[-26.7  67.8 -36.8  23.0] -> -26.7, 23.0

[ 56.9   6.0  15.7  11.1 -63.2] -> 56.9, -63.2

[[ 21.5 -55.6  -3.4  -9.7  -0.5]
 [ 16.3 -47.4   5.3 -20.1  57.1]
 [-15.9 -36.6   0.4  -1.2   0.4]] -> 21.5, 0.4

[-39.8 -53.3  45.4  12.7 -54.9] -> -39.8, -54.9

[[ 55.0   6.3   7.3  10.6]
 [-39.2 -18.3 -22.0  12.1]] -> 55.0, 12.1

[[-22.7 -61.7  34.3 -24.7]
 [ 12.1  22.6   3.4  28.2]
 [-13.1  26.7 -20.4 -12.2]] -> -22.7, -12.2

[[ 60.0 -63.0 -52.5  63.1  57.8  40.6]
 [ 38.4 -34.5 -30.3  37.1  30.6  26.4]
 [ 58.3 -72.0 -58.0  68.0  57.8  36.2]] -> 60.0, 36.2
---
[[-21.3  50.1  -6.2  -6.7 -62.6   3.5 -11.7]
 [-30.9  52.0  37.2   3.2 -33.1  33.9 -53.3]
 [-34.3  21.0 -41.5  -5.2 -25.0   7.7 -15.0]] ans = 3.5

[[-14.0 -45.9   4.3  -0.9  -1.2]
 [  0.8 -51.9   0.9   2.5   1.7]
 [ -6.2  58.1  -1.1   0.9   0.1]] ans = -0.9

[[-24.9 -29.7 -13.5   9.2  22.4   5.9  -2.4]
 [ -2.9   4.8  25.8 -33.3 -11.3  44.6  26.3]
 [-15.7  13.0 -39.2  51.8 -22.1 -22.7 -49.6]] ans = 5.9

[[  5.4  50.5 -28.0 -58.3  -6.8  17.9]
 [  0.5  69.5 -15.8   4.0  19.1  40.7]
 [ -4.0  56.0 -23.7 -49.6   3.6  31.8]] ans = -6.8

[[  8.3   0.6 -10.6  54.0]
 [ 36.4  29.9 -46.4   0.2]
 [ 22.3   0.6 -28.5  40.5]] ans = -10.6

[[-40.4 -26.3  58.1 -44.5  -8.7]
 [ 67.6  30.3 -23.2 -52.7  -2.6]
 [ 52.9 -25.8  -6.7 -30.2  14.0]] ans = -44.5
---
[-676  154  693  123 -605]
-676, -605

[1803 1606 4373 8305 4966 1685 7970]
1803, 7970

[[27 80 38 57 21 45]
 [38 41 26 55 62 65]]
27, 65

[53 18 41 99 44]
53, 44

[91 66 31 15  6 24]
91, 24

[75 51 21 67]
75, 67
---
[55.6 37.7 18.5 41.0 50.1  1.8] Out: 55.6, 1.8

[[ -5.4   0.9  40.5  10.4 -34.0  43.6  24.9]
 [ -6.4  10.1  10.9 -18.0 -29.7  40.1  16.6]
 [ 34.8  26.5  62.4 -52.4  -8.8  -7.3  12.6]] Out: 62.4, -52.4

[-65.6  24.4   2.4 -29.5 -23.9] Out: 24.4, -65.6

[ 60.8 -48.2 -24.3 -10.7  38.3 -70.1   5.9] Out: 60.8, -70.1

[ 15.2  64.3 -19.3 -56.8   4.6  49.0 -48.0] Out: 64.3, -56.8

[[-65.8   0.9   5.1   1.6]
 [ 17.6  -4.3  -1.6  -0.9]
 [-67.3  -1.3  -0.3   0.2]] Out: 17.6, -67.3
---
[-56.8   0.5   6.1  33.6] out 6.1

[[ 34.5  19.3 -35.2   5.6 -56.7  12.1 -17.5]
 [-19.6 -11.5 -32.6  23.0  53.7 -22.9 -36.4]
 [-33.9 -25.3  39.4 -22.2  -4.1  -6.2  22.1]] out -6.2

[ 8.5 62.1  4.9 10.5  3.4  8.7] out 3.4

[ 13.8  31.3 -52.5  12.3  21.4  25.2] out 21.4

[-5.1 67.4 29.0 19.3 15.5 35.3] out 15.5

[-58.6 -18.1  28.5  -1.9] out 28.5
---
[-39.0 -63.6   2.9  -2.8  47.3  18.0  25.7] → -39.0
[ 35.6  10.8  13.1 -62.7  37.1   7.6 -30.0] → 35.6
[52.9 28.3 15.1 38.7] → 52.9
[-14.7  56.0 -35.7  -4.3] → -14.7
[ 13.7 -65.0  29.0 -61.2  40.0] → 13.7
[-72.5  61.0  38.1 -39.7 -51.5] → -72.5
---
[ -26  347   88  424  607 -613] | 88
[1793 9786 5509 7259] | 5509
[ 58 207  54  32  68  42] | 54
[2 4 5 5 7 0] | 5
[92 50 49 13 82 89] | 49
[7 5 6 5 2 5 2] | 6
[56 46 75 18 38] | 75
[26 28 19 76 21 47 71] | 19
[160  13 139 155  54  74 194] | 139
[  5 -43  28  -5] | 28
---
21	67	81	29	45	76	86 result: 21
441	103	892	611 result: 441
220	21	78	45	191	79	61 result: 220
1	4	2	4	2	7	1 result: 1
26	24	86	54	30	83	44 result: 26
46	63	19	79 result: 46
-2	-32	25	42 result: -2
256	677	-590	-150	-450	-142	-97 result: 256
---
Input: [-71.9  54.8  41.9  65.5  28.3  34.2]
Output: -71.9, 34.2

Input: [-38.1  -9.7  15.3 -64.8   4.2]
Output: -38.1, 4.2

Input: [  5.0   0.9 -13.4 -43.3  69.4  49.4]
Output: 5.0, 49.4

Input:
[[  1.8  -6.9  35.0  61.2   3.8  -5.6  10.7]
 [ -5.4 -12.2 -19.7  -7.2 -11.3  -9.5 -11.9]]
Output: 1.8, -11.9

Input: [-51.2   0.5  25.4   4.5 -17.2  23.5]
Output: -51.2, 23.5

Input: [ 14.1 -48.8 -70.6  23.9 -39.3]
Output: 14.1, -39.3

Input: [-25.1 -16.6 -51.1 -35.3]
Output: -25.1, -35.3

Input: [-62.5 -67.5  -3.1 -45.2]
Output: -62.5, -45.2

Input: [-42.0  -0.4  19.3   2.7 -62.0 -43.4   4.0]
Output: -42.0, 4.0
---
5896  4297  2358  8550  7088  5861  5139 value 8550, 2358

  7   15   -9  -31
  3  -33  -35   -5
-12   -9   -1   43
value 43, -35

8050  7763  1845  3979  5194  8150  8021 value 8150, 1845

 60  143   74  145  212   71 value 212, 60

473  232  458  791  450  470  781 value 791, 232

 -9   16  -39   45 value 45, -39

723   30  712  805  467  680 value 805, 30
---
4,5,6,8,4,6
7,5,6,6,0,7
Answer: 6, 7

2864,1859,7296,7673,9412,6596,2208 Answer: 2208, 2864

915,63,828,327,458,662
265,325,269,317,261,329
313,216,293,269,222,382
Answer: 662, 313

79,23,38,64 Answer: 64, 79

-575,449,-575,-220,8,684,59
-215,235,-268,-543,-310,650,303
66,133,-10,-607,-387,633,471
Answer: 59, 66

44,453,891,714,608,227 Answer: 227, 44

3,6,1,7,8,6,5 Answer: 5, 3

-506,429,921,-992 Answer: -992, -506
---
[[-21.8  19.7   2.2  52.0  57.7]
 [ 28.8  12.8  -0.6 -17.9   5.2]
 [-41.0 -31.0  10.0  -9.0 -17.8]]: 2.2

[ -0.7 -55.2  13.1  -5.5   1.2   0.1  44.1]: 0.1

[-51.7  32.4  10.1  17.8 -32.4 -11.0  13.3]: 10.1

[15.6 48.6 63.9  8.6 13.6]: 15.6

[ 37.0  13.1 -16.4  14.6 -51.3]: 13.1

[ 13.4 -48.0 -21.1 -71.1 -14.9  -4.9 -20.2]: -20.2
